Below are the code and all the weights of a small trained network. Each question names an input and a class and asks about switching units off, where a switched-off unit gives its printed mean instead of its output.

import numpy as np


def w(rows, s, z=0):
    codes = np.array(rows[::2]) - 128.0
    scale = np.full(codes.shape[1], s)
    scale[-1] = z or s
    return codes * scale


def f(y):
    return y / 2 * (1 + np.tanh(0.7978845608 * (y + 0.044715 * y**3)))


def log_softmax(a):
    a = a - a.max(-1, keepdims=True)
    return a - np.log(np.exp(a).sum(-1, keepdims=True))


def net(x, mask):
    res = np.array(x, float).reshape(1, 8) / 4 @ E
    y = f(res @ A[0][:, :-1].T + A[0][:, -1])
    res = res + np.where(mask, y, B[0][:, -1]) @ B[0][:, :-1]
    return log_softmax(res[-1] @ U[:, :-1].T + U[:, -1])


A, B = {}, {}
E = w([
[170,121,50,171],'x0',
[58,69,190,95],'x1',
[140,134,140,133],'x2',
[102,114,3,82],'x3',
[49,214,83,77],'x4',
[124,243,142,126],'x5',
[129,133,220,166],'x6',
[185,143,108,5],'x7',
],0.0061)
A[0] = w([
[185,176,111,135,148],'neuron 0',
[59,84,148,122,242],'neuron 1',
[174,83,87,160,174],'neuron 2',
[157,51,96,172,231],'neuron 3',
[126,162,110,6,217],'neuron 4',
[45,179,160,135,224],'neuron 5',
[148,95,61,138,184],'neuron 6',
[57,123,109,48,183],'neuron 7',
[129,138,105,198,217],'neuron 8',
[50,187,96,134,206],'neuron 9',
[217,143,156,176,159],'neuron 10',
[105,93,164,86,252],'neuron 11',
[192,160,161,194,152],'neuron 12',
[162,58,142,139,228],'neuron 13',
],0.011,0.0041)
B[0] = w([
[154,132,142,61,165],'neuron 0',
[160,109,129,208,212],'neuron 1',
[73,90,91,98,184],'neuron 2',
[2,48,98,141,217],'neuron 3',
[232,109,86,101,255],'neuron 4',
[170,155,139,194,222],'neuron 5',
[94,97,65,50,193],'neuron 6',
[188,146,115,123,222],'neuron 7',
[22,186,133,123,187],'neuron 8',
[152,197,92,162,221],'neuron 9',
[85,141,175,51,184],'neuron 10',
[204,53,147,211,207],'neuron 11',
[51,198,189,75,184],'neuron 12',
[52,47,157,158,201],'neuron 13',
],0.0085,0.0071)
U = w([
[170,126,175,148,98],'0',
[105,78,121,139,130],'1',
[114,195,112,170,76],'2',
[97,174,245,68,2],'3',
[183,148,83,67,137],'4',
[115,167,104,142,241],'5',
[127,131,157,180,157],'6',
[68,136,105,91,54],'7',
],0.012,0.0014)

Each question gives the input, the list of numbers given to net, and the class t.
The units are the neurons (one row each of A and B). Each row of codes is followed by its name. A weight is (code - 128) times the scale printed after its matrix; where a second scale follows, it is the last column's (A, B and U).
mask holds one flag per neuron, in row order. A switched-off neuron (its flag False) gives its mean, the last column of its row in B, instead of its output. The means were averaged over made-up inputs and are rounded, as every weight is.
A unit's drop is (log p(t) with every unit on - log p(t) with that unit switched off) / (log p(t) with every unit on - log p(t) with every unit switched off).
The circuit of an input: a set's keep is (log p(t) with only the set's units on - log p(t) with every unit switched off) / (log p(t) with every unit on - log p(t) with every unit switched off). Starting from the 12 units with the biggest drops (on a tie, the unit counted first), units are removed one at a time, each time the one whose removal leaves the highest keep (on an exact tie, the one counted first), for as long as the keep stays at least 0.8.
units of the circuit, in order: the units of the circuit, biggest drop first
unit that matters most: the unit with the biggest drop
top k neurons: the k neurons with the biggest drops, biggest first
drop when u is switched off: that unit's drop, to one decimal
input [-7,-6,-4,-6,-8,-3,-3,5], class 3: units of the circuit, in order -> neuron 10; neuron 12
input [-7,1,4,-8,-7,6,-3,-4], class 3: top neuron -> neuron 12
input [5,8,-1,-1,2,-1,-6,5], class 4: units of the circuit, in order -> neuron 4; neuron 7
input [-5,7,-4,-4,1,-8,-4,6], class 0: units of the circuit, in order -> neuron 11; neuron 7; neuron 6
input [-7,4,7,-1,2,2,-6,4], class 0: units of the circuit, in order -> neuron 11; neuron 6
input [6,7,5,-7,-7,5,-2,-3], class 3: units of the circuit, in order -> neuron 12; neuron 10
input [-6,4,-2,-5,-7,8,-7,6], class 0: units of the circuit, in order -> neuron 11; neuron 6; neuron 8
input [-6,4,7,-4,-8,-8,6,2], class 1: units of the circuit, in order -> neuron 13; neuron 3
input [3,6,7,-2,5,5,-4,-2], class 2: top 2 neurons -> neuron 9; neuron 5
input [1,8,-1,-7,7,-4,-1,8], class 4: top 4 neurons -> neuron 4; neuron 7; neuron 13; neuron 3
input [-7,3,4,2,5,-6,5,-7], class 0: top 2 neurons -> neuron 3; neuron 11
input [-6,-8,3,-8,-4,-7,1,7], class 3: top 2 neurons -> neuron 10; neuron 12
input [-1,4,4,-8,-3,5,-1,-8], class 3: top 2 neurons -> neuron 12; neuron 10
input [8,-6,0,-7,-5,-6,-1,-7], class 7: unit that matters most -> neuron 3
input [8,-7,5,8,4,-1,-3,-3], class 7: drop when neuron 6 is switched off -> 0.2
input [0,-8,1,-3,3,4,2,1], class 3: drop when neuron 3 is switched off -> 0.0
input [-4,-1,3,-2,7,-2,-7,-1], class 4: drop when neuron 3 is switched off -> 0.1
